Below is a small trained network, with its code and all its weights. Each question gives an input and a class and asks what happens when units are switched off, that is, made to give their printed mean instead of their output.

import numpy as np


def w(rows, s, z=0):
    codes = np.array(rows[::2]) - 128.0
    scale = np.full(codes.shape[1], s)
    scale[-1] = z or s
    return codes * scale


def norm(h):
    return h / np.sqrt((h * h).mean(-1, keepdims=True) + 1e-5)


def f(y):
    return np.maximum(y, 0)


def log_softmax(a):
    a = a - a.max(-1, keepdims=True)
    return a - np.log(np.exp(a).sum(-1, keepdims=True))


def net(x, mask):
    res = np.array(x, float).reshape(1, 8) / 4 @ E
    u = 0
    for l in range(2):
        y = f(norm(res) @ A[l][:, :-1].T + A[l][:, -1])
        res = res + np.where(mask[u : u + 4], y, B[l][:, -1]) @ B[l][:, :-1]
        u += 4
    return log_softmax(norm(res)[-1] @ U[:, :-1].T + U[:, -1])


A, B = {}, {}
E = w([
[128,125,132,121],'x0',
[123,131,131,127],'x1',
[137,115,166,91],'x2',
[130,126,136,121],'x3',
[84,160,229,108],'x4',
[15,67,62,4],'x5',
[146,120,162,98],'x6',
[77,38,150,232],'x7',
],0.0028)
A[0] = w([
[178,125,193,145,4],'0.n0',
[83,2,182,235,51],'0.n1',
[122,91,30,55,219],'0.n2',
[61,188,212,103,68],'0.n3',
],0.0052,0.00034)
B[0] = w([
[112,34,172,179,187],'0.n0',
[249,253,51,37,254],'0.n1',
[164,112,85,164,222],'0.n2',
[233,86,125,12,201],'0.n3',
],0.0064,0.0034)
A[1] = w([
[2,13,143,82,166],'1.n0',
[20,54,77,23,254],'1.n1',
[158,169,186,239,28],'1.n2',
[126,188,111,79,148],'1.n3',
],0.0048,0.00097)
B[1] = w([
[115,120,199,193,170],'1.n0',
[117,146,225,253,254],'1.n1',
[104,163,64,210,199],'1.n2',
[158,185,161,131,211],'1.n3',
],0.0061,0.0029)
U = w([
[129,254,50,23,74],'0',
[90,93,170,248,189],'1',
[168,125,111,120,169],'2',
[150,81,84,65,171],'3',
[124,116,108,127,112],'4',
[138,108,111,121,5],'5',
],0.0067,0.0015)

Each question gives the input, the list of numbers given to net, and the class t.
The units are the neurons (one row each of A and B). Each row of codes is followed by its name. A weight is (code - 128) times the scale printed after its matrix; where a second scale follows, it is the last column's (A, B and U).
mask holds one flag per neuron, layer by layer. A switched-off neuron (its flag False) gives its mean, the last column of its row in B, instead of its output. The means were averaged over made-up inputs and are rounded, as every weight is.
A unit's drop is (log p(t) with every unit on - log p(t) with that unit switched off) / (log p(t) with every unit on - log p(t) with every unit switched off).
The circuit of an input: a set's keep is (log p(t) with only the set's units on - log p(t) with every unit switched off) / (log p(t) with every unit on - log p(t) with every unit switched off). Starting from all 8 units, units are removed one at a time, each time the one whose removal leaves the highest keep (on an exact tie, the one counted first), for as long as the keep stays at least 0.8.
circuit, biggest first: the units of the circuit, biggest drop first
top k neurons: the k neurons with the biggest drops, biggest first
k most important neurons of layer l: the k neurons of layer l with the biggest drops, biggest first
drop of u: that unit's drop, to one decimal
input [-7,0,-3,5,8,-1,8,6], class 3: circuit, biggest first : [0.n3; 1.n1]
input [-2,-6,-2,7,-6,5,5,7], class 0: circuit, biggest first : [0.n1]
input [8,-4,4,5,-6,6,-6,4], class 1: top 2 neurons : [1.n1; 0.n3]
input [1,-3,4,-6,-2,6,-4,-2], class 1: circuit, biggest first : [0.n1; 1.n1]
input [8,-2,-2,4,-3,7,-6,8], class 0: 2 most important neurons of layer 0 : [0.n1; 0.n0]
input [4,-4,6,-1,-6,7,7,6], class 1: top 3 neurons : [1.n1; 0.n3; 1.n0]
input [-1,7,7,2,7,8,2,-2], class 1: top 3 neurons : [0.n1; 1.n1; 1.n0]
input [3,2,7,-3,-4,8,-2,-6], class 1: 3 most important neurons of layer 0 : [0.n1; 0.n3; 0.n2]
input [0,0,-3,-7,0,-3,-7,8], class 0: top 2 neurons : [0.n1; 1.n1]
input [4,7,1,-3,-2,4,-2,1], class 1: drop of 1.n1 : 0.1
input [2,8,4,0,3,-1,-1,8], class 0: drop of 0.n1 : 1.1
input [-3,3,1,8,5,-6,3,8], class 0: drop of 1.n1 : 0.2
